Below are the code and all the weights of a small trained network. Each question names an input and a target symbol and asks about switching units off, where a switched-off unit gives its printed mean instead of its output.

import numpy as np


def w(rows, s, z=0):
    codes = np.array(rows[::2]) - 128.0
    scale = np.full(codes.shape[1], s)
    scale[-1] = z or s
    return codes * scale


def f(y):
    return y / 2 * (1 + np.tanh(0.7978845608 * (y + 0.044715 * y**3)))


def softmax(a):
    e = np.exp(a - a.max(-1, keepdims=True))
    return e / e.sum(-1, keepdims=True)


def log_softmax(a):
    a = a - a.max(-1, keepdims=True)
    return a - np.log(np.exp(a).sum(-1, keepdims=True))


def net(x, mask):
    ids = ['αδεζηλμξπστφω'.index(c) for c in x.split()]
    T = len(ids)
    res = E[ids] + P[:T]
    r = res
    for j in range(2):
        rows = slice(4 * j, 4 * j + 4)
        q, k, v = (r @ M[0][rows].T for M in (Q, K, V))
        z = softmax(np.where(np.tri(T) > 0, q @ k.T / 4**0.5, -1e9)) @ v
        o = O[0][rows]
        res = res + np.where(mask[j], z, o[:, -1]) @ o[:, :-1]
    y = f(res @ A[0][:, :-1].T + A[0][:, -1])
    res = res + np.where(mask[2:14], y, B[0][:, -1]) @ B[0][:, :-1]
    return log_softmax(res[-1] @ U[:, :-1].T + U[:, -1])


Q, K, V, O, A, B = {}, {}, {}, {}, {}, {}
E = w([
[168,203,75,14],'α',
[64,5,183,86],'δ',
[101,156,207,60],'ε',
[132,212,54,227],'ζ',
[73,226,178,178],'η',
[25,105,43,68],'λ',
[137,17,166,4],'μ',
[39,143,74,60],'ξ',
[30,103,138,205],'π',
[38,186,60,45],'σ',
[179,42,75,65],'τ',
[110,78,64,179],'φ',
[118,77,70,161],'ω',
],0.019)
P = w([
[1,196,35,75],'0',
[44,162,73,114],'1',
[77,130,103,134],'2',
[116,119,119,159],'3',
[132,79,148,178],'4',
[137,79,145,174],'5',
],0.0075)
Q[0] = w([
[92,110,86,106],'head 0',
[157,144,145,67],'head 0',
[250,141,165,184],'head 0',
[217,128,108,156],'head 0',
[154,92,180,118],'head 1',
[190,161,176,187],'head 1',
[138,86,76,184],'head 1',
[222,136,122,103],'head 1',
],0.022)
K[0] = w([
[192,90,132,181],'head 0',
[168,146,142,83],'head 0',
[63,152,89,80],'head 0',
[73,125,7,103],'head 0',
[66,106,124,61],'head 1',
[44,187,89,107],'head 1',
[115,71,48,188],'head 1',
[142,141,61,42],'head 1',
],0.016)
V[0] = w([
[110,72,119,158],'head 0',
[87,166,142,252],'head 0',
[89,166,111,134],'head 0',
[138,151,224,129],'head 0',
[230,177,131,110],'head 1',
[119,164,136,182],'head 1',
[166,108,104,194],'head 1',
[40,103,132,156],'head 1',
],0.011)
O[0] = w([
[172,87,122,125,147],'head 0',
[167,185,162,200,103],'head 0',
[187,238,173,95,193],'head 0',
[2,176,175,80,38],'head 0',
[38,131,7,128,2],'head 1',
[109,161,153,232,108],'head 1',
[129,77,100,226,82],'head 1',
[138,89,189,144,225],'head 1',
],0.0086,0.0068)
A[0] = w([
[111,50,140,141,165],'neuron 0',
[47,102,169,50,40],'neuron 1',
[145,115,142,95,68],'neuron 2',
[104,173,150,191,190],'neuron 3',
[116,131,53,161,135],'neuron 4',
[94,86,114,126,112],'neuron 5',
[120,252,58,203,192],'neuron 6',
[85,156,115,129,104],'neuron 7',
[115,83,200,154,69],'neuron 8',
[161,121,48,135,13],'neuron 9',
[86,127,135,103,2],'neuron 10',
[68,73,160,119,23],'neuron 11',
],0.012,0.0063)
B[0] = w([
[153,189,121,118,188],'neuron 0',
[103,148,90,240,249],'neuron 1',
[199,149,84,138,159],'neuron 2',
[121,49,150,59,197],'neuron 3',
[80,128,95,82,160],'neuron 4',
[160,171,154,116,149],'neuron 5',
[97,72,88,125,207],'neuron 6',
[134,61,157,139,149],'neuron 7',
[112,254,131,71,175],'neuron 8',
[94,141,231,103,166],'neuron 9',
[163,72,115,179,155],'neuron 10',
[169,176,40,101,161],'neuron 11',
],0.0078,0.019)
U = w([
[75,146,87,22,80],'α',
[241,103,155,250,172],'δ',
[175,144,34,144,2],'ε',
[141,149,132,105,167],'ζ',
[148,164,227,122,96],'η',
[153,105,142,123,219],'λ',
[205,31,152,1,28],'μ',
[62,201,126,211,208],'ξ',
[160,244,118,73,15],'π',
[63,80,206,70,181],'σ',
[145,138,148,75,139],'τ',
[122,126,125,108,182],'φ',
[114,25,119,147,144],'ω',
],0.0069,0.0062)

Each question gives the input, a string of symbols that net reads in full, and the target symbol t.
The units are the heads (4 rows each of Q, K, V and O) and the neurons (one row each of A and B). Each row of codes is followed by its name. A weight is (code - 128) times the scale printed after its matrix; where a second scale follows, it is the last column's (O, A, B and U).
mask holds one flag per unit, heads first, then neurons. A switched-off unit (its flag False) gives its mean, the last column of its rows in O or B, instead of its output. The means were averaged over made-up inputs and are rounded, as every weight is.
A unit's drop is (log p(t) with every unit on - log p(t) with that unit switched off) / (log p(t) with every unit on - log p(t) with every unit switched off).
The circuit of an input: a set's keep is (log p(t) with only the set's units on - log p(t) with every unit switched off) / (log p(t) with every unit on - log p(t) with every unit switched off). Starting from the 12 units with the biggest drops (on a tie, the unit counted first), units are removed one at a time, each time the one whose removal leaves the highest keep (on an exact tie, the one counted first), for as long as the keep stays at least 0.8.
units of the circuit, in order: the units of the circuit, biggest drop first
k most important neurons: the k neurons with the biggest drops, biggest first
which heads matter: for each layer, one digit per head in row order, 1 if its drop is at least 0.15 and else 0, layers parted by /
drop when u is switched off: that unit's drop, to one decimal
input α τ σ ξ, target α: units of the circuit, in order : head 1
input ζ μ ε π, target η: units of the circuit, in order : head 1; neuron 8; neuron 1
input π ω ω π ξ, target η: units of the circuit, in order : head 1; neuron 8; head 0; neuron 1
input π λ ζ π σ, target η: units of the circuit, in order : head 1; neuron 1; head 0
input λ φ λ, target δ: units of the circuit, in order : head 0; head 1
input ε ω α ε σ, target ξ: units of the circuit, in order : head 0; neuron 1
input π ζ ε ξ, target ξ: units of the circuit, in order : head 0; neuron 1
input τ μ α ω τ η, target σ: which heads matter : 10
input ζ ξ ζ ξ, target ω: 3 most important neurons : neuron 6; neuron 3; neuron 8
input ε η τ η σ, target σ: 2 most important neurons : neuron 3; neuron 1
input π λ δ, target π: 3 most important neurons : neuron 8; neuron 11; neuron 0
input η μ ω α μ σ, target ε: 2 most important neurons : neuron 1; neuron 11
input α ζ σ, target ω: 3 most important neurons : neuron 6; neuron 3; neuron 8
input ε η ω η π λ, target η: most important neuron : neuron 8
input ε δ φ μ, target ε: drop when neuron 1 is switched off : 0.6
input λ σ σ λ, target μ: drop when head 1 is switched off : 0.3
input δ π λ, target η: drop when head 1 is switched off : 0.7
input ε η λ, target σ: drop when neuron 1 is switched off : 0.2
